Below is a small trained network, with its code and all its weights. Each question gives an input and a class and asks what happens when units are switched off, that is, made to give their printed mean instead of their output.

import numpy as np


def w(rows, s, z=0):
    codes = np.array(rows[::2]) - 128.0
    scale = np.full(codes.shape[1], s)
    scale[-1] = z or s
    return codes * scale


def f(y):
    return np.maximum(y, 0)


def log_softmax(a):
    a = a - a.max(-1, keepdims=True)
    return a - np.log(np.exp(a).sum(-1, keepdims=True))


def net(x, mask):
    res = np.array(x, float).reshape(1, 7) / 4 @ E
    y = f(res @ A[0][:, :-1].T + A[0][:, -1])
    res = res + np.where(mask, y, B[0][:, -1]) @ B[0][:, :-1]
    return log_softmax(res[-1] @ U[:, :-1].T + U[:, -1])


A, B = {}, {}
E = w([
[112,180,215,161,13],'x0',
[50,197,188,59,214],'x1',
[128,130,127,127,129],'x2',
[117,103,88,3,52],'x3',
[123,125,128,129,128],'x4',
[131,131,129,126,128],'x5',
[212,36,228,84,154],'x6',
],0.0061)
A[0] = w([
[131,162,181,118,71,128],'neuron 0',
[177,82,78,194,76,57],'neuron 1',
[119,168,101,139,128,132],'neuron 2',
[114,120,83,3,60,51],'neuron 3',
[127,115,127,141,110,76],'neuron 4',
[124,152,141,110,158,88],'neuron 5',
[91,168,174,80,178,52],'neuron 6',
[108,162,145,93,159,113],'neuron 7',
[112,139,116,147,129,150],'neuron 8',
[95,126,136,83,118,89],'neuron 9',
[90,168,178,93,157,88],'neuron 10',
[125,141,161,164,121,120],'neuron 11',
[110,148,164,114,58,159],'neuron 12',
[128,138,141,163,151,96],'neuron 13',
[129,136,157,217,189,29],'neuron 14',
[175,102,75,143,90,151],'neuron 15',
[120,151,79,131,130,129],'neuron 16',
[110,138,137,104,158,161],'neuron 17',
[184,74,215,121,161,190],'neuron 18',
[128,135,153,203,177,6],'neuron 19',
[122,137,132,111,135,98],'neuron 20',
[121,109,123,94,111,87],'neuron 21',
[168,97,180,89,133,67],'neuron 22',
[84,179,153,86,161,89],'neuron 23',
[119,181,205,146,49,93],'neuron 24',
[83,193,44,158,112,114],'neuron 25',
[114,121,156,146,110,74],'neuron 26',
[145,120,109,130,106,92],'neuron 27',
[85,178,72,152,120,93],'neuron 28',
[151,81,14,86,242,54],'neuron 29',
[156,109,142,131,126,63],'neuron 30',
[164,100,158,100,138,66],'neuron 31',
[93,168,85,142,121,82],'neuron 32',
],0.012,0.0017)
B[0] = w([
[71,118,132,161,140,196],'neuron 0',
[211,105,130,187,103,224],'neuron 1',
[125,109,134,97,126,169],'neuron 2',
[153,253,114,86,162,232],'neuron 3',
[136,121,127,144,126,142],'neuron 4',
[146,118,128,147,113,156],'neuron 5',
[191,102,129,165,102,199],'neuron 6',
[169,113,130,156,119,176],'neuron 7',
[132,122,129,105,133,155],'neuron 8',
[154,157,123,131,132,161],'neuron 9',
[173,103,115,169,103,194],'neuron 10',
[114,159,119,133,148,163],'neuron 11',
[71,129,127,165,144,200],'neuron 12',
[136,165,120,116,138,158],'neuron 13',
[137,229,116,100,142,198],'neuron 14',
[193,121,130,166,114,205],'neuron 15',
[120,111,137,94,131,169],'neuron 16',
[148,118,116,152,115,165],'neuron 17',
[116,73,133,37,119,230],'neuron 18',
[140,208,110,103,142,183],'neuron 19',
[141,127,128,136,131,141],'neuron 20',
[136,158,125,109,134,155],'neuron 21',
[121,93,129,66,124,189],'neuron 22',
[184,109,131,163,108,197],'neuron 23',
[48,105,125,181,146,227],'neuron 24',
[128,69,143,52,125,229],'neuron 25',
[110,126,127,137,132,150],'neuron 26',
[153,129,131,146,124,154],'neuron 27',
[122,86,137,70,119,202],'neuron 28',
[4,121,141,216,136,254],'neuron 29',
[136,110,124,118,116,152],'neuron 30',
[117,102,135,86,128,173],'neuron 31',
[124,96,136,84,125,183],'neuron 32',
],0.032,0.0077)
U = w([
[109,29,158,5,120,72],'0',
[11,108,140,211,155,105],'1',
[237,87,125,199,73,79],'2',
[140,254,100,77,175,252],'3',
],0.0074,0.0018)

Each question gives the input, the list of numbers given to net, and the class t.
The units are the neurons (one row each of A and B). Each row of codes is followed by its name. A weight is (code - 128) times the scale printed after its matrix; where a second scale follows, it is the last column's (A, B and U).
mask holds one flag per neuron, in row order. A switched-off neuron (its flag False) gives its mean, the last column of its row in B, instead of its output. The means were averaged over made-up inputs and are rounded, as every weight is.
A unit's drop is (log p(t) with every unit on - log p(t) with that unit switched off) / (log p(t) with every unit on - log p(t) with every unit switched off).
The circuit of an input: a set's keep is (log p(t) with only the set's units on - log p(t) with every unit switched off) / (log p(t) with every unit on - log p(t) with every unit switched off). Starting from the 12 units with the biggest drops (on a tie, the unit counted first), units are removed one at a time, each time the one whose removal leaves the highest keep (on an exact tie, the one counted first), for as long as the keep stays at least 0.8.
units of the circuit, in order: the units of the circuit, biggest drop first
most important unit: the unit with the biggest drop
k most important neurons: the k neurons with the biggest drops, biggest first
drop of u: that unit's drop, to one decimal
input [-3,-8,1,8,7,-6,1], class 2: most important unit : neuron 1
input [8,-7,5,3,7,-2,-2], class 1: 2 most important neurons : (neuron 24; neuron 12)
input [-5,-3,-4,6,-7,4,-4], class 3: 2 most important neurons : (neuron 3; neuron 24)
input [8,-1,8,3,7,-8,-8], class 0: 2 most important neurons : (neuron 25; neuron 29)
input [6,8,7,-8,8,0,6], class 2: 2 most important neurons : (neuron 6; neuron 10)
input [-2,-8,-8,-6,-1,-8,8], class 0: 3 most important neurons : (neuron 18; neuron 22; neuron 31)
input [-4,7,1,-7,3,-4,2], class 2: 3 most important neurons : (neuron 6; neuron 3; neuron 10)
input [2,-1,5,-6,2,6,6], class 0: 2 most important neurons : (neuron 18; neuron 3)
input [-1,7,7,-7,4,5,4], class 2: 4 most important neurons : (neuron 6; neuron 3; neuron 10; neuron 23)
input [-7,4,-2,-4,5,8,-7], class 0: 3 most important neurons : (neuron 25; neuron 28; neuron 24)
input [-4,3,-7,-5,-6,-4,3], class 3: 3 most important neurons : (neuron 14; neuron 24; neuron 19)
input [5,7,-2,8,5,-1,4], class 3: 2 most important neurons : (neuron 3; neuron 1)
input [8,-8,0,1,-5,-8,-8], class 0: 3 most important neurons : (neuron 25; neuron 29; neuron 28)
input [5,-4,5,4,-5,0,-1], class 1: units of the circuit, in order : (neuron 24)
input [-1,3,-4,-8,-6,-8,-8], class 0: 4 most important neurons : (neuron 25; neuron 28; neuron 3; neuron 32)
input [5,1,4,0,-2,-6,-6], class 0: 2 most important neurons : (neuron 29; neuron 25)
input [8,-8,1,2,-1,-6,-6], class 1: 3 most important neurons : (neuron 24; neuron 12; neuron 0)
input [0,6,-3,5,-8,-3,2], class 2: drop of neuron 6 : 0.2
input [-8,-4,-7,0,7,1,-2], class 1: drop of neuron 29 : 3.5
input [-6,0,-5,2,-2,5,-3], class 1: drop of neuron 29 : 3.4
input [-4,8,3,8,-8,5,0], class 2: drop of neuron 7 : 0.2
input [-5,-5,0,-8,-4,-8,1], class 3: most important unit : neuron 14
